Each row has a name. Each question is about the rows just above it. Places in a row count from 0.

zozak: [-1.77  1.54  8.98 -0.65 -3.27]
fidon: [ 5.70  3.19  6.13 -3.27 -5.12]
Bebin: [ 7.71  0.88  5.69  3.09 -2.39]
dofi: [ 5.70  3.19  6.13 -3.27  1.82]
nafo: [ 5.04  5.05  7.99 -3.42  2.37]
bal: [ 6.79  5.10  4.72 -0.38  6.78]
gef: [-0.37  3.08  8.13 -4.80  0.13]
Tidi: [-3.53  3.55  8.53 -3.54 -1.44]
zib: [ 7.45 -0.39  5.83 -0.83 -2.27]
zilo: [ 2.05 -0.03  7.80  2.96 -4.79]
Which entry of nafo is missing from [ 2.37 -3.42  7.99  5.04]? => [5.05]
Where does [ 5.03  5.05  7.99 -3.42  2.37] differ from nafo, and what was there? => 0, [5.04]
bal without one entry, shuffled: [ 4.72  5.10  6.78 -0.38]. Gone: => [6.79]
Where does [ 5.71  3.19  6.13 -3.27 -5.12] differ from fidon, and what was there? => 0, [5.70]
Tidi without one entry, shuffled: [ 8.53  3.55 -1.44 -3.54]. Gone: => [-3.53]
One entry of bal was changed: [ 6.79  5.09  4.72 -0.38  6.78]. Where, and from what? => 1, [5.10]
One entry of zib was changed: [ 7.45 -0.38  5.83 -0.83 -2.27]. Where, and from what? => 1, [-0.39]

fege: [-1.74  0.27  2.11 -0.67  1.84  1.95  0.80]
sutu: [ 1.46 -0.74  2.54  2.22 -0.51 -2.39 -2.81]
tun: [-0.18  1.79 -0.56 -0.29 -2.69 -0.87  2.44]
Kot: [-3.36 -0.03  3.43 -1.27  1.85  1.79  2.58]
Zipu: [ 0.11 -2.00  1.49 -2.40 -1.34 -0.02 -2.62]
virum: [-0.49  2.72 -0.77  2.65 -2.62 -0.08 -3.57]
zivos: [-0.49  2.72 -0.77  2.65 -2.62 -0.08  0.06]
tepa: [-1.41 -2.63  0.85 -1.55 -3.66 -2.18 -2.17]
Bof: [ 2.08 -2.86  8.17  5.45  4.91 -3.11 -4.14]
vomur: [-2.45  0.99  1.19  0.40  1.18  2.36  1.18]
One entry of vomur was changed: [-2.45  0.99  1.19  0.40  1.18  2.36  1.17]. Where, and from what? => 6, [1.18]
Bof without one entry, shuffled: [-4.14  5.45  8.17 -2.86  4.91  2.08]. Gone: => [-3.11]
One entry of Bof was changed: [ 2.08 -2.87  8.17  5.45  4.91 -3.11 -4.14]. Where, and from what? => 1, [-2.86]
One entry of vomur was changed: [-2.45  0.99  1.20  0.40  1.18  2.36  1.18]. Where, and from what? => 2, [1.19]
Where does [ 1.47 -0.74  2.54  2.22 -0.51 -2.39 -2.81] differ from sutu, and what was there? => 0, [1.46]
Which entry of tepa is missing from [ 0.85 -1.41 -1.55 -2.18 -3.66 -2.63]? => [-2.17]
Where does [-1.75  0.27  2.11 -0.67  1.84  1.95  0.80] differ from fege, and what was there? => 0, [-1.74]

mesu: [ 2.14  0.15 -2.53 -4.46 -5.44 -2.39 -1.26  1.58  0.71 -0.12  5.52 -1.57
  3.09 -0.63  6.56  1.48  1.14 -1.50  1.47  2.04]
gira: [-2.31 -0.23  8.61 -0.89 -4.17 -7.79  0.35 -2.76 -1.02 -0.22  3.01  0.61
  1.74  3.46 -2.62  1.04 -1.61 -0.86  3.51 -6.92]
Viv: [-1.34  0.76  4.82  5.56  1.82  5.16 -1.66  3.06  1.98 -0.03 -0.77 -1.77
  0.30 -3.60 -2.29  2.23  1.37  3.36 -0.63  3.73]
tak: [-0.17 -0.54 -1.21  1.80 -0.04  3.74 -0.44  2.73 -0.92 -0.30  1.63  1.67
 -1.59  1.62  1.64  0.42 -1.92  1.65  2.65  1.43]
Which entry of tak is missing from [ 1.80  3.74 -0.92  2.73  0.42 -0.04  1.67 -0.44  1.63 -0.30 -0.17 -1.59
  1.65 -0.54  1.62 -1.21 -1.92  2.65  1.43]? => [1.64]
One entry of Viv was changed: [-1.34  0.76  4.82  5.56  1.82  5.16 -1.66  3.06  1.98 -0.03 -0.77 -1.76
  0.30 -3.60 -2.29  2.23  1.37  3.36 -0.63  3.73]. Where, and from what? => 11, [-1.77]
Changed Viv: [-1.34  0.76  4.82  5.56  1.82  5.16 -1.66  3.06  1.98 -0.03 -0.77 -1.77
  0.30 -3.60 -2.29  2.23  1.37  3.36 -0.63  3.72]. Place and old value: => 19, [3.73]
One entry of mesu was changed: [ 2.14  0.15 -2.53 -4.46 -5.44 -2.39 -1.26  1.58  0.71 -0.13  5.52 -1.57
  3.09 -0.63  6.56  1.48  1.14 -1.50  1.47  2.04]. Where, and from what? => 9, [-0.12]
Which entry of tak is missing from [ 1.65  2.73  1.62  1.64  1.67  0.42 -0.04 -0.44 -0.17  3.74  1.43  2.65
 -0.30 -1.92 -1.21  1.80 -1.59 -0.54 -0.92]? => [1.63]
Where does [-0.17 -0.54 -1.21  1.80 -0.04  3.74 -0.44  2.73 -0.92 -0.30  1.63  1.67
 -1.59  1.62  1.65  0.42 -1.92  1.65  2.65  1.43] differ from tak, and what was there? => 14, [1.64]
One entry of Viv was changed: [-1.34  0.76  4.82  5.56  1.82  5.16 -1.66  3.06  1.98 -0.03 -0.77 -1.77
  0.30 -3.60 -2.29  2.23  1.36  3.36 -0.63  3.73]. Where, and from what? => 16, [1.37]

dab: [-2.31 -1.67  2.00  1.77 -3.90  0.96 -1.41 -1.34  6.45  7.48 -2.83 -3.04
 -1.49 -0.78 -2.13 -2.14  2.60  4.72 -0.50]
lobin: [-1.59 -1.19  1.90  2.11 -2.88  0.82 -1.33 -1.08  5.68  6.99 -2.27 -3.08
 -1.60 -0.39 -2.28  2.52  1.91  3.12 -0.46]
riti: [ 2.87  0.03  0.12  1.42 -3.93  0.62 -1.32 -2.03  5.73  2.04 -3.44  0.00
  0.31  0.64 -3.14  0.95  2.04  2.13  1.74]
naso: [-0.43 -1.19  1.52  1.75 -4.37  0.83 -1.52 -1.87  6.70  5.93 -3.45 -2.01
 -0.91 -0.24 -2.85  2.22  2.68  4.38  0.51]
dede: [ 0.64 -0.71  1.19  1.95 -4.12  0.79 -1.61 -1.78  6.54  4.85 -3.34 -1.61
 -0.60 -1.62 -3.06  1.95  2.42  3.24  0.86]
Zife: [-3.91 -2.11  0.77 -1.58 -2.16  0.24  0.26 -0.10  1.10  2.24 -0.55 -0.54
 -0.19 -1.40  1.28  0.95  1.99  5.10 -0.68]
dab without one entry, shuffled: [-0.78 -1.49 -1.41 -2.14  2.60 -2.31 -3.90  7.48  1.77  6.45  0.96 -1.34
  2.00  4.72 -3.04 -0.50 -2.83 -1.67]. Gone: => [-2.13]
Changed riti: [ 2.87  0.03  0.12  1.42 -3.93  0.62 -1.32 -2.03  5.74  2.04 -3.44  0.00
  0.31  0.64 -3.14  0.95  2.04  2.13  1.74]. Place and old value: => 8, [5.73]
dede without one entry, shuffled: [ 0.79  0.86 -0.60 -1.62  1.19  4.85 -1.61  6.54  0.64  3.24  1.95  1.95
  2.42 -3.34 -3.06 -4.12 -0.71 -1.61]. Gone: => [-1.78]
dede without one entry, shuffled: [ 2.42  1.95  4.85  3.24 -3.06 -3.34  0.79  1.19 -1.62 -0.60 -4.12 -1.61
 -1.61  0.64  1.95 -0.71 -1.78  6.54]. Gone: => [0.86]

vepum: [-2.26  1.90 -2.44  0.89 -1.27  0.47 -5.31 -0.84 -0.53  7.03 -1.81 -3.51
 -1.82  3.44  0.05  0.65]
Nefas: [ 1.98 -1.71  2.40 -1.09  1.41 -0.73  5.40  1.38  0.45 -7.20 -1.01  3.87
  1.52 -3.66  0.01 -0.13]
pok: [ 0.82 -0.88  0.78  0.61  0.15 -0.12 -0.67  0.70  1.11 -0.69  0.07 -0.56
  1.73 -1.13  0.13 -2.58]
Belo: [ 0.25  0.15 -0.56  0.22 -0.59  1.07  0.71 -2.59 -0.86  1.04 -0.18 -0.53
 -0.70  1.05 -0.48  1.15]
Where does [ 1.98 -1.71  2.40 -1.09  1.40 -0.73  5.40  1.38  0.45 -7.20 -1.01  3.87
  1.52 -3.66  0.01 -0.13] differ from Nefas, and what was there? => 4, [1.41]
Shuffled vepum with one entry gone: [-5.31  0.05  0.89  1.90 -1.27 -1.81 -2.26  0.65 -2.44 -0.53  0.47  3.44
  7.03 -3.51 -0.84], missing => [-1.82]
Where does [ 0.82 -0.88  0.78  0.61  0.15 -0.12 -0.67  0.70  1.11 -0.70  0.07 -0.56
  1.73 -1.13  0.13 -2.58] differ from pok, and what was there? => 9, [-0.69]
Belo without one entry, shuffled: [ 0.71 -0.48 -0.70  0.25  0.15  0.22 -2.59  1.07 -0.53  1.05 -0.56  1.15
 -0.86 -0.18 -0.59]. Gone: => [1.04]

